Below are the code and all the weights of a small trained network. Each question names an input and a target symbol and asks about switching units off, where a switched-off unit gives its printed mean instead of its output.

import numpy as np


def w(rows, s, z=0):
    codes = np.array(rows[::2]) - 128.0
    scale = np.full(codes.shape[1], s)
    scale[-1] = z or s
    return codes * scale


def f(y):
    return y / 2 * (1 + np.tanh(0.7978845608 * (y + 0.044715 * y**3)))


def softmax(a):
    e = np.exp(a - a.max(-1, keepdims=True))
    return e / e.sum(-1, keepdims=True)


def log_softmax(a):
    a = a - a.max(-1, keepdims=True)
    return a - np.log(np.exp(a).sum(-1, keepdims=True))


def net(x, mask):
    ids = ['ΓΘΛΞΠΦΨβδεζημτω'.index(c) for c in x.split()]
    T = len(ids)
    res = E[ids] + P[:T]
    u = 0
    for l in range(2):
        q, k, v = (res @ M[l].T for M in (Q, K, V))
        z = softmax(np.where(np.tri(T) > 0, q @ k.T / 4**0.5, -1e9)) @ v
        res = res + np.where(mask[u], z, O[l][:, -1]) @ O[l][:, :-1]
        u += 1
        y = f(res @ A[l][:, :-1].T + A[l][:, -1])
        res = res + np.where(mask[u : u + 4], y, B[l][:, -1]) @ B[l][:, :-1]
        u += 4
    return log_softmax(res[-1] @ U[:, :-1].T + U[:, -1])


Q, K, V, O, A, B = {}, {}, {}, {}, {}, {}
E = w([
[148,117,119,87],'Γ',
[119,109,129,92],'Θ',
[76,54,142,92],'Λ',
[115,123,110,93],'Ξ',
[143,118,129,87],'Π',
[150,127,119,88],'Φ',
[161,120,122,87],'Ψ',
[83,62,129,90],'β',
[168,138,115,89],'δ',
[202,134,162,248],'ε',
[123,198,113,111],'ζ',
[112,144,118,102],'η',
[74,122,117,99],'μ',
[108,151,115,100],'τ',
[61,247,159,137],'ω',
],0.017)
P = w([
[119,143,8,101],'0',
[108,134,133,100],'1',
[117,138,161,96],'2',
[107,129,175,98],'3',
[118,123,181,100],'4',
[101,119,190,98],'5',
[118,110,190,103],'6',
[142,106,190,101],'7',
],0.013)
Q[0] = w([
[144,66,145,148],'L0H0',
[123,179,55,62],'L0H0',
[159,106,62,153],'L0H0',
[97,74,206,8],'L0H0',
],0.011)
K[0] = w([
[120,79,189,65],'L0H0',
[139,142,5,136],'L0H0',
[141,121,122,29],'L0H0',
[126,2,147,255],'L0H0',
],0.0096)
V[0] = w([
[85,182,159,142],'L0H0',
[138,36,129,2],'L0H0',
[75,124,113,8],'L0H0',
[82,180,139,92],'L0H0',
],0.0077)
O[0] = w([
[161,86,138,99,129],'L0H0',
[119,254,100,136,230],'L0H0',
[172,219,118,101,254],'L0H0',
[143,138,152,56,174],'L0H0',
],0.0077,0.0053)
A[0] = w([
[162,112,246,171,44],'L0N0',
[79,223,99,184,4],'L0N1',
[128,55,95,46,98],'L0N2',
[25,102,56,3,233],'L0N3',
],0.0061,0.0038)
B[0] = w([
[63,112,124,202,124],'L0N0',
[46,119,10,114,144],'L0N1',
[170,109,87,123,135],'L0N2',
[199,159,136,120,255],'L0N3',
],0.011,0.0073)
Q[1] = w([
[76,96,148,161],'L1H0',
[2,113,56,93],'L1H0',
[55,108,203,143],'L1H0',
[143,168,64,104],'L1H0',
],0.0097)
K[1] = w([
[13,146,96,101],'L1H0',
[163,182,1,23],'L1H0',
[34,93,127,61],'L1H0',
[241,128,118,144],'L1H0',
],0.0091)
V[1] = w([
[215,155,126,142],'L1H0',
[176,183,96,255],'L1H0',
[179,49,63,108],'L1H0',
[28,123,197,209],'L1H0',
],0.0067)
O[1] = w([
[84,116,96,70,186],'L1H0',
[2,83,99,119,117],'L1H0',
[181,111,91,151,95],'L1H0',
[62,134,165,182,1],'L1H0',
],0.012,0.0097)
A[1] = w([
[193,73,145,55,254],'L1N0',
[230,62,188,103,33],'L1N1',
[76,82,247,217,68],'L1N2',
[138,56,83,254,75],'L1N3',
],0.0079,0.0025)
B[1] = w([
[25,185,164,171,247],'L1N0',
[107,170,35,140,166],'L1N1',
[219,75,104,59,156],'L1N2',
[28,253,153,50,142],'L1N3',
],0.0079,0.014)
U = w([
[159,191,106,38,166],'Γ',
[95,195,254,104,160],'Θ',
[189,33,151,66,190],'Λ',
[164,145,107,156,91],'Ξ',
[133,145,112,140,48],'Π',
[117,111,104,165,172],'Φ',
[12,96,97,136,138],'Ψ',
[159,129,107,116,42],'β',
[150,141,100,146,57],'δ',
[160,146,122,121,2],'ε',
[152,152,106,136,9],'ζ',
[115,111,102,168,191],'η',
[102,121,100,167,150],'μ',
[160,128,110,112,15],'τ',
[164,144,96,150,47],'ω',
],0.0085,0.0093)

Each question gives the input, a string of symbols that net reads in full, and the target symbol t.
The units are the heads (4 rows each of Q, K, V and O) and the neurons (one row each of A and B). Each row of codes is followed by its name. A weight is (code - 128) times the scale printed after its matrix; where a second scale follows, it is the last column's (O, A, B and U).
mask holds one flag per unit, layer by layer, with each layer's heads first. A switched-off unit (its flag False) gives its mean, the last column of its rows in O or B, instead of its output. The means were averaged over made-up inputs and are rounded, as every weight is.
A unit's drop is (log p(t) with every unit on - log p(t) with that unit switched off) / (log p(t) with every unit on - log p(t) with every unit switched off).
The circuit of an input: a set's keep is (log p(t) with only the set's units on - log p(t) with every unit switched off) / (log p(t) with every unit on - log p(t) with every unit switched off). Starting from all 10 units, units are removed one at a time, each time the one whose removal leaves the highest keep (on an exact tie, the one counted first), for as long as the keep stays at least 0.8.
units of the circuit, in order: the units of the circuit, biggest drop first
top k neurons: the k neurons with the biggest drops, biggest first
top k neurons in layer l: the k neurons of layer l with the biggest drops, biggest first
drop when u is switched off: that unit's drop, to one decimal
input ε Ψ β ω Π, target Λ: units of the circuit, in order : [L0H0, L1N2, L1H0]
input Θ ε Π β Π Φ τ ω, target Λ: units of the circuit, in order : [L1N2, L0H0, L1N0, L1H0]
input τ ω τ ε ω Ψ Φ, target Λ: units of the circuit, in order : [L0H0]
input Φ Π Θ Θ ε ω Ξ Ψ, target Λ: top 3 neurons : [L1N2, L1N0, L0N0]
input ε δ ω ω η ω τ, target Λ: units of the circuit, in order : [L1N2, L0H0, L1H0]
input Γ τ η Θ ε Ξ, target Ψ: top 2 neurons in layer 1 : [L1N0, L1N1]
input Γ Λ δ η ε ω Π μ, target Λ: units of the circuit, in order : [L0H0, L1N2, L1H0]
input Ξ Π ε ω Λ, target Λ: top 2 neurons in layer 0 : [L0N3, L0N0]
input ω ε μ ω Θ δ, target Λ: top 3 neurons : [L1N2, L0N0, L0N3]
input τ η Ξ ε Φ β, target Ψ: top 3 neurons : [L0N2, L1N0, L1N1]
input Λ ω Ψ ω ω η τ Ψ, target Θ: top 3 neurons in layer 0 : [L0N3, L0N1, L0N2]
input Λ ε Λ, target Ψ: top 4 neurons : [L0N2, L1N0, L1N1, L1N3]
input ω Θ ε Γ, target Ψ: top 3 neurons in layer 0 : [L0N2, L0N3, L0N0]
input β ε ω Λ, target Λ: units of the circuit, in order : [L0H0]
input μ Ξ μ Λ ε ω ζ Θ, target Λ: top 2 neurons : [L1N2, L1N0]
input Φ ε ζ Γ τ β ω Θ, target Λ: drop when L0N0 is switched off : 0.3
input ω Λ η ε Ξ τ ω, target Λ: drop when L1N0 is switched off : 0.1
input Θ β μ ω ε, target Λ: drop when L0N0 is switched off : 0.4
input Ψ β ε Π, target Ψ: drop when L1N0 is switched off : 0.1
input β ζ Θ ε ω Φ, target Λ: top neuron : [L1N2]
